Below is a small trained network, with its code and all its weights. Each question gives an input and a target symbol and asks what happens when units are switched off, that is, made to give their printed mean instead of their output.

import numpy as np


def w(rows, s, z=0):
    codes = np.array(rows[::2]) - 128.0
    scale = np.full(codes.shape[1], s)
    scale[-1] = z or s
    return codes * scale


def f(y):
    return np.maximum(y, 0)


def softmax(a):
    e = np.exp(a - a.max(-1, keepdims=True))
    return e / e.sum(-1, keepdims=True)


def log_softmax(a):
    a = a - a.max(-1, keepdims=True)
    return a - np.log(np.exp(a).sum(-1, keepdims=True))


def net(x, mask):
    ids = ['ΓΠΦβελμξστω'.index(c) for c in x.split()]
    T = len(ids)
    res = E[ids] + P[:T]
    q, k, v = (res @ M[0].T for M in (Q, K, V))
    z = softmax(np.where(np.tri(T) > 0, q @ k.T / 2**0.5, -1e9)) @ v
    res = res + np.where(mask[0], z, O[0][:, -1]) @ O[0][:, :-1]
    y = f(res @ A[0][:, :-1].T + A[0][:, -1])
    res = res + np.where(mask[1:25], y, B[0][:, -1]) @ B[0][:, :-1]
    return log_softmax(res[-1] @ U[:, :-1].T + U[:, -1])


Q, K, V, O, A, B = {}, {}, {}, {}, {}, {}
E = w([
[181,57,137,157],'Γ',
[91,205,158,164],'Π',
[152,180,118,224],'Φ',
[159,5,172,43],'β',
[182,77,245,133],'ε',
[120,74,129,139],'λ',
[65,121,135,141],'μ',
[97,109,94,150],'ξ',
[153,192,173,107],'σ',
[123,158,178,208],'τ',
[177,149,80,78],'ω',
],0.02)
P = w([
[157,211,39,82],'0',
[117,186,202,95],'1',
[172,251,30,85],'2',
[130,176,207,83],'3',
[163,254,43,85],'4',
[126,174,200,78],'5',
],0.0066)
Q[0] = w([
[254,167,63,235],'h1',
[151,73,111,74],'h1',
],0.0083)
K[0] = w([
[9,93,104,127],'h1',
[141,87,70,70],'h1',
],0.011)
V[0] = w([
[227,241,110,108],'h1',
[161,172,197,3],'h1',
],0.0052)
O[0] = w([
[199,196,97,136,210],'h1',
[123,104,155,2,250],'h1',
],0.0076,0.002)
A[0] = w([
[145,158,113,180,163],'n1',
[101,191,32,138,72],'n2',
[157,93,199,182,114],'n3',
[56,152,191,145,33],'n4',
[111,98,79,38,60],'n5',
[165,129,149,197,88],'n6',
[111,105,199,119,78],'n7',
[174,61,157,120,79],'n8',
[196,115,49,143,154],'n9',
[118,144,120,182,128],'n10',
[98,178,50,133,59],'n11',
[162,120,180,169,71],'n12',
[156,71,89,126,159],'n13',
[183,179,190,142,71],'n14',
[159,100,15,196,138],'n15',
[70,82,117,187,64],'n16',
[178,90,150,180,78],'n17',
[115,134,144,190,117],'n18',
[105,199,160,116,138],'n19',
[139,162,53,226,153],'n20',
[102,127,8,113,61],'n21',
[37,37,119,182,63],'n22',
[70,177,149,201,116],'n23',
[60,113,139,168,1],'n24',
],0.013,0.0099)
B[0] = w([
[124,92,191,128,226],'n1',
[112,143,70,89,186],'n2',
[104,184,57,157,200],'n3',
[148,18,52,154,154],'n4',
[153,177,93,160,183],'n5',
[115,134,101,83,173],'n6',
[162,128,85,85,189],'n7',
[92,110,99,80,205],'n8',
[193,99,187,150,183],'n9',
[142,105,175,127,185],'n10',
[157,175,79,66,161],'n11',
[44,117,125,140,164],'n12',
[126,102,140,161,186],'n13',
[59,57,133,151,224],'n14',
[163,63,74,179,188],'n15',
[148,196,155,119,132],'n16',
[160,182,208,109,151],'n17',
[144,166,65,140,177],'n18',
[165,92,148,116,253],'n19',
[95,184,194,91,252],'n20',
[17,97,112,215,147],'n21',
[179,206,4,58,142],'n22',
[164,128,62,169,243],'n23',
[183,66,31,47,129],'n24',
],0.014,0.0067)
U = w([
[193,85,150,168,1],'Γ',
[145,67,112,185,164],'Π',
[117,197,186,192,233],'Φ',
[158,106,90,97,128],'β',
[49,106,141,114,185],'ε',
[95,220,55,143,142],'λ',
[192,161,36,184,6],'μ',
[148,246,138,108,84],'ξ',
[135,119,232,83,151],'σ',
[90,122,73,216,177],'τ',
[214,180,154,127,149],'ω',
],0.013,0.0071)

Each question gives the input, a string of symbols that net reads in full, and the target symbol t.
The units are the heads (2 rows each of Q, K, V and O) and the neurons (one row each of A and B). Each row of codes is followed by its name. A weight is (code - 128) times the scale printed after its matrix; where a second scale follows, it is the last column's (O, A, B and U).
mask holds one flag per unit, heads first, then neurons. A switched-off unit (its flag False) gives its mean, the last column of its rows in O or B, instead of its output. The means were averaged over made-up inputs and are rounded, as every weight is.
A unit's drop is (log p(t) with every unit on - log p(t) with that unit switched off) / (log p(t) with every unit on - log p(t) with every unit switched off).
The circuit of an input: a set's keep is (log p(t) with only the set's units on - log p(t) with every unit switched off) / (log p(t) with every unit on - log p(t) with every unit switched off). Starting from the 12 units with the biggest drops (on a tie, the unit counted first), units are removed one at a time, each time the one whose removal leaves the highest keep (on an exact tie, the one counted first), for as long as the keep stays at least 0.8.
circuit, biggest first: the units of the circuit, biggest drop first
unit that matters most: the unit with the biggest drop
k most important neurons: the k neurons with the biggest drops, biggest first
drop of u: that unit's drop, to one decimal
input Γ μ Π μ, target Π: 3 most important neurons	[n20, n4, n3]
input Φ μ λ μ, target Φ: circuit, biggest first	[h1, n15, n8]
input Φ Φ τ μ ε, target ε: unit that matters most	n14
input ω λ Π, target ξ: circuit, biggest first	[n20, n11, h1]
input σ τ μ σ λ μ, target σ: circuit, biggest first	[h1, n23, n3]
input μ τ τ, target Φ: circuit, biggest first	[n20, h1]
input σ ε μ ε, target ε: circuit, biggest first	[n14, n12]
input λ μ β ε β μ, target β: 3 most important neurons	[n20, n4, n14]
input τ β μ ω, target ω: 3 most important neurons	[n14, n9, n5]
input μ λ β μ, target β: 2 most important neurons	[n22, n4]
input μ ω ξ Π, target Π: 2 most important neurons	[n4, n19]
input Π Π λ μ τ, target Φ: drop of n1	0.2
input σ μ σ λ Φ Π, target Π: drop of n23	0.2
input τ μ τ β, target β: drop of n2	0.0
input σ β σ τ, target τ: unit that matters most	n3
